Here is a tiny trained network, its code and every weight. The questions are about switching its units off for an input and a class, where a switched-off unit gives its printed mean instead of its output.

import numpy as np


def w(rows, s, z=0):
    codes = np.array(rows[::2]) - 128.0
    scale = np.full(codes.shape[1], s)
    scale[-1] = z or s
    return codes * scale


def norm(h):
    return h / np.sqrt((h * h).mean(-1, keepdims=True) + 1e-5)


def f(y):
    return np.maximum(y, 0)


def log_softmax(a):
    a = a - a.max(-1, keepdims=True)
    return a - np.log(np.exp(a).sum(-1, keepdims=True))


def net(x, mask):
    res = np.array(x, float).reshape(1, 3) / 4 @ E
    u = 0
    for l in range(3):
        y = f(norm(res) @ A[l][:, :-1].T + A[l][:, -1])
        res = res + np.where(mask[u : u + 9], y, B[l][:, -1]) @ B[l][:, :-1]
        u += 9
    return log_softmax(norm(res)[-1] @ U[:, :-1].T + U[:, -1])


A, B = {}, {}
E = w([
[146,48,70,241,123,160,65,237,110],'x0',
[99,114,185,179,138,115,241,97,162],'x1',
[103,2,89,179,8,138,101,151,75],'x2',
],0.008)
A[0] = w([
[140,136,154,179,195,115,209,116,117,58],'0.n1',
[110,113,101,165,143,131,56,152,127,67],'0.n2',
[143,115,133,152,139,127,80,130,161,51],'0.n3',
[125,136,132,126,114,125,179,146,119,144],'0.n4',
[115,147,143,88,163,130,172,81,148,2],'0.n5',
[133,173,147,113,247,131,218,118,145,73],'0.n6',
[133,137,121,119,154,123,60,145,120,69],'0.n7',
[129,133,138,19,79,120,99,83,109,102],'0.n8',
[151,116,119,160,127,134,83,147,108,95],'0.n9',
],0.013,0.0021)
B[0] = w([
[51,144,98,125,127,172,157,108,202,196],'0.n1',
[172,157,135,178,132,70,106,130,61,207],'0.n2',
[108,155,132,129,115,112,112,165,57,157],'0.n3',
[192,129,111,108,164,164,51,105,192,156],'0.n4',
[82,182,215,194,193,53,47,145,153,207],'0.n5',
[181,213,237,171,201,6,221,85,148,255],'0.n6',
[141,54,89,88,55,204,103,119,107,182],'0.n7',
[103,163,56,54,97,182,233,88,156,225],'0.n8',
[114,157,161,206,163,89,59,105,104,193],'0.n9',
],0.011)
A[1] = w([
[166,114,122,4,130,164,100,106,145,9],'1.n1',
[46,138,78,118,120,198,137,114,211,76],'1.n2',
[161,78,158,143,185,154,101,223,107,81],'1.n3',
[81,170,93,66,131,167,168,100,161,21],'1.n4',
[107,114,60,30,62,188,75,108,91,75],'1.n5',
[104,61,196,136,129,137,49,61,182,190],'1.n6',
[128,82,144,212,218,177,184,215,192,24],'1.n7',
[158,78,118,181,104,139,91,134,110,192],'1.n8',
[113,99,183,46,117,100,145,91,124,63],'1.n9',
],0.012,0.0014)
B[1] = w([
[171,6,76,144,89,97,160,100,160,170],'1.n1',
[240,65,125,88,113,126,102,59,122,196],'1.n2',
[74,122,81,162,96,80,120,211,108,190],'1.n3',
[87,76,121,143,23,70,112,166,172,225],'1.n4',
[106,228,120,132,195,185,110,40,172,221],'1.n5',
[158,134,101,95,110,179,209,154,110,175],'1.n6',
[112,188,91,104,85,29,20,31,179,197],'1.n7',
[72,94,133,152,177,168,176,213,85,254],'1.n8',
[132,185,60,218,143,139,99,120,140,183],'1.n9',
],0.012,0.008)
A[2] = w([
[207,144,161,121,137,109,66,173,97,114],'2.n1',
[207,88,104,46,81,96,59,65,188,20],'2.n2',
[127,217,113,83,94,128,99,85,81,118],'2.n3',
[100,135,250,81,197,94,176,151,156,125],'2.n4',
[123,109,155,58,94,143,165,160,87,118],'2.n5',
[62,88,90,84,45,133,119,133,193,119],'2.n6',
[164,126,163,118,97,119,25,182,108,4],'2.n7',
[175,137,161,133,152,102,90,154,87,18],'2.n8',
[182,51,160,172,58,149,100,120,96,83],'2.n9',
],0.011,0.0021)
B[2] = w([
[63,59,92,193,75,119,117,106,149,168],'2.n1',
[82,68,40,144,6,140,196,133,183,217],'2.n2',
[202,78,198,102,164,207,126,93,129,190],'2.n3',
[171,238,130,147,127,8,133,114,157,254],'2.n4',
[201,128,137,100,177,152,157,164,94,134],'2.n5',
[224,56,157,145,92,109,1,116,85,194],'2.n6',
[72,88,127,208,103,81,113,131,108,177],'2.n7',
[70,118,46,82,89,119,89,179,152,167],'2.n8',
[138,192,126,41,196,70,80,151,137,176],'2.n9',
],0.01,0.0081)
U = w([
[142,82,144,93,135,185,227,197,84,73],'0',
[95,125,212,52,148,158,131,147,139,2],'1',
[132,185,113,128,186,247,89,36,85,65],'2',
[62,113,95,222,130,103,57,194,34,202],'3',
[144,254,194,143,162,13,167,62,193,197],'4',
[195,74,195,79,146,139,160,150,108,35],'5',
[182,79,62,98,14,136,130,14,197,170],'6',
],0.0096,0.0049)

Each question gives the input, the list of numbers given to net, and the class t.
The units are the neurons (one row each of A and B). Each row of codes is followed by its name. A weight is (code - 128) times the scale printed after its matrix; where a second scale follows, it is the last column's (A, B and U).
mask holds one flag per neuron, layer by layer. A switched-off neuron (its flag False) gives its mean, the last column of its row in B, instead of its output. The means were averaged over made-up inputs and are rounded, as every weight is.
A unit's drop is (log p(t) with every unit on - log p(t) with that unit switched off) / (log p(t) with every unit on - log p(t) with every unit switched off).
unit that matters most: the unit with the biggest drop
top k neurons: the k neurons with the biggest drops, biggest first
k most important neurons of layer l: the k neurons of layer l with the biggest drops, biggest first
drop of u: that unit's drop, to one decimal
input [-5,-8,-4], class 6: unit that matters most -> 0.n8
input [-1,-6,8], class 2: top 2 neurons -> [0.n6 1.n5]
input [-1,-2,6], class 2: top 4 neurons -> [0.n6 0.n5 1.n5 1.n4]
input [0,-4,7], class 3: 3 most important neurons of layer 0 -> [0.n9 0.n2 0.n8]
input [2,-8,-7], class 6: top 3 neurons -> [0.n7 0.n5 1.n1]
input [-2,-4,7], class 2: top 3 neurons -> [0.n6 0.n1 1.n5]
input [-1,-8,4], class 2: top 2 neurons -> [1.n5 0.n2]
input [2,-2,-2], class 3: top 2 neurons -> [0.n8 0.n2]
input [2,-7,0], class 3: top 2 neurons -> [0.n2 0.n9]
input [-1,2,4], class 0: top 2 neurons -> [0.n6 0.n8]
input [1,3,7], class 0: top 2 neurons -> [0.n6 0.n5]
input [-8,6,6], class 6: drop of 0.n6 -> 0.8
input [4,6,6], class 3: drop of 0.n6 -> 0.4
input [7,5,1], class 3: unit that matters most -> 0.n6
input [-3,-7,3], class 6: drop of 0.n8 -> 0.3
input [0,-2,1], class 2: drop of 0.n6 -> 0.2
